[[139 130 123 129 126 121 127 136 123]
 [114 126 135 126 130 135 131 120 132]
 [138 133 122 133 123 122 127 133 126]
 [146 135 118 132 124 116 126 139 123]
 [139 138 119 134 119 123 129 128 132]
 [118 118 134 122 135 134 128 124 128]
 [117 118 136 123 136 133 127 127 125]
 [137 132 124 131 126 121 126 136 124]
 [106 115 142 121 138 139 129 122 127]
 [139 134 122 132 124 121 127 135 125]]
->
[[136 123 139 130 123 129 126 121 127]
 [120 132 114 126 135 126 130 135 131]
 [133 126 138 133 122 133 123 122 127]
 [139 123 146 135 118 132 124 116 126]
 [128 132 139 138 119 134 119 123 129]
 [124 128 118 118 134 122 135 134 128]
 [127 125 117 118 136 123 136 133 127]
 [136 124 137 132 124 131 126 121 126]
 [122 127 106 115 142 121 138 139 129]
 [135 125 139 134 122 132 124 121 127]]

[[131 119 124 125 117 126 140 122 125]
 [115 136 115 119 140 123 128 134 122]
 [109 142 111 126 142 128 137 140 128]
 [130 120 124 121 116 126 122 123 122]
 [ 99 149 104 120 148 126 140 148 125]
 [144 110 135 132 116 127 111 110 127]
 [130 124 129 130 129 127 130 122 128]]
->
[[122 125 131 119 124 125 117 126 140]
 [134 122 115 136 115 119 140 123 128]
 [140 128 109 142 111 126 142 128 137]
 [123 122 130 120 124 121 116 126 122]
 [148 125  99 149 104 120 148 126 140]
 [110 127 144 110 135 132 116 127 111]
 [122 128 130 124 129 130 129 127 130]]

[[113 146 112]
 [117 141 117]
 [111 148 123]
 [112 147 129]
 [114 144 133]
 [119 139 114]
 [109 150 114]
 [106 154 108]
 [107 153 118]
 [112 147 122]
 [112 148 122]]
->
[[146 112 113]
 [141 117 117]
 [148 123 111]
 [147 129 112]
 [144 133 114]
 [139 114 119]
 [150 114 109]
 [154 108 106]
 [153 118 107]
 [147 122 112]
 [148 122 112]]

[[150 131 109 106 121 138 143 137 129 126 128 127 124 118 121 133]
 [150 139 121 109 104 107 119 133 141 142 139 133 129 126 125 127]
 [150 141 126 112 105 104 110 120 131 139 143 142 139 133 128 127]]
->
[[121 133 150 131 109 106 121 138 143 137 129 126 128 127 124 118]
 [125 127 150 139 121 109 104 107 119 133 141 142 139 133 129 126]
 [128 127 150 141 126 112 105 104 110 120 131 139 143 142 139 133]]

[[127 138 123 134 125 129 129 140 133 127 121 126 122 124]
 [134 108 124 133 127 127 124 116 137 126 135 126 146 129]
 [120 116 135 135 128 101 121 123 126 128 129 118 132 133]
 [132 107 133 124 125 131 128 119 122 135 127 126 125 128]
 [130 137 120 126 131 127 132 119 132 125 133 139 108 127]]
->
[[122 124 127 138 123 134 125 129 129 140 133 127 121 126]
 [146 129 134 108 124 133 127 127 124 116 137 126 135 126]
 [132 133 120 116 135 135 128 101 121 123 126 128 129 118]
 [125 128 132 107 133 124 125 131 128 119 122 135 127 126]
 [108 127 130 137 120 126 131 127 132 119 132 125 133 139]]

[[129 106 130 127 119]
 [129 118 133 131 135]
 [127 106 140 123 116]
 [127 115 139 125 111]
 [125 114 126 122 128]
 [125 132 128 125 139]
 [127 136 139 126 125]]
->
[[127 119 129 106 130]
 [131 135 129 118 133]
 [123 116 127 106 140]
 [125 111 127 115 139]
 [122 128 125 114 126]
 [125 139 125 132 128]
 [126 125 127 136 139]]

[[132 131 124 127 134]
 [ 99 128 134 100 128]]
->
[[127 134 132 131 124]
 [100 128  99 128 134]]

[[142 118 115 117 110 108 114 110 118]
 [110 140 146 146 118 142 139 141 131]
 [140 142 110 145 144 130 137 140 117]
 [146 134 113 118 117 113 145 108 147]
 [149 140 117 112 111 105 127 134 132]
 [141 139 118 141 140 126 144 136 125]
 [108 130 139 139 142 141 115 143 131]
 [144 112 115 134 118 128 112 109 112]
 [110 115 140 114 123 121 137 113 111]
 [143 130 142 140 110 113 135 109 103]]
->
[[110 118 142 118 115 117 110 108 114]
 [141 131 110 140 146 146 118 142 139]
 [140 117 140 142 110 145 144 130 137]
 [108 147 146 134 113 118 117 113 145]
 [134 132 149 140 117 112 111 105 127]
 [136 125 141 139 118 141 140 126 144]
 [143 131 108 130 139 139 142 141 115]
 [109 112 144 112 115 134 118 128 112]
 [113 111 110 115 140 114 123 121 137]
 [109 103 143 130 142 140 110 113 135]]
---
[[124 116 140 120 111 133 124 118 110 120 131 110 114]
 [110 123 116 111 111 130 115 113 126 137 143 120 131]
 [130 141 127 106 112 134 127 122 126 128 120 125 123]
 [108 141 120 141 135 133 138 123 123 142 131 127 120]
 [130 114 119 124 137 118 116 125 137 116 141 132 134]
 [135 118 130 102  99 131 115 125 123 136 131 116 146]
 [141 132 138 130 144 130 129 136 138 123 138 135 131]]
->
[[124 116 140 120 111 133 124 118 110 120 131 110 114]
 [130 141 127 106 112 134 127 122 126 128 120 125 123]
 [130 114 119 124 137 118 116 125 137 116 141 132 134]
 [141 132 138 130 144 130 129 136 138 123 138 135 131]]

[[123 132 149 144 149 124 144 142 149 131 123]
 [128 129 133 133 134 128 131 131 133 129 127]
 [130 124 116 118 117 131 120 120 116 127 131]]
->
[[123 132 149 144 149 124 144 142 149 131 123]
 [130 124 116 118 117 131 120 120 116 127 131]]

[[122 111 127 122 135 128 127 130 128]
 [125 134 133 130 126 125 125 133 125]
 [132 108 126 130 150 126 119 125 123]
 [133 140 136 119 122 128 127 131 124]
 [124 128 128 144 116 130 128 127 127]
 [135 146 134 131 129 128 131 129 129]
 [137 118 126 133 135 131 135 131 131]]
->
[[122 111 127 122 135 128 127 130 128]
 [132 108 126 130 150 126 119 125 123]
 [124 128 128 144 116 130 128 127 127]
 [137 118 126 133 135 131 135 131 131]]

[[119 123 154]
 [116 119 115]
 [137 118 126]
 [131 121 115]
 [116 123 130]]
->
[[119 123 154]
 [137 118 126]
 [116 123 130]]

[[136 140 119 127 121 131 123 112 125 125 145]
 [122 121 136 132 128 118 147 128 124 127 128]
 [121 118 137 123 140 128 120 124 131 132 146]
 [134 129 135 149 125 122 123 123 125 128 113]]
->
[[136 140 119 127 121 131 123 112 125 125 145]
 [121 118 137 123 140 128 120 124 131 132 146]]

[[113 130 133 131 118 120 115 119]
 [114 138 120 142 116 124 134 119]
 [141 109 110 131 112 104 114 123]
 [128 133 132 130 132 130 132 130]
 [131 135 133 131 133 129 133 141]]
->
[[113 130 133 131 118 120 115 119]
 [141 109 110 131 112 104 114 123]
 [131 135 133 131 133 129 133 141]]

[[138 127 141 109]
 [149 125 130 117]
 [121 104 130 136]
 [119 122 114 125]
 [101 145 141 129]
 [128 127 117 140]]
->
[[138 127 141 109]
 [121 104 130 136]
 [101 145 141 129]]

[[106 115 128]
 [ 99 115 145]]
->
[[106 115 128]]

[[121 126 123 128 136 122 131 125]
 [126 130 132 133 136 123 129 130]
 [127 127 123 152 108 127 106 148]
 [132 123 125 115 123 138 119 120]]
->
[[121 126 123 128 136 122 131 125]
 [127 127 123 152 108 127 106 148]]
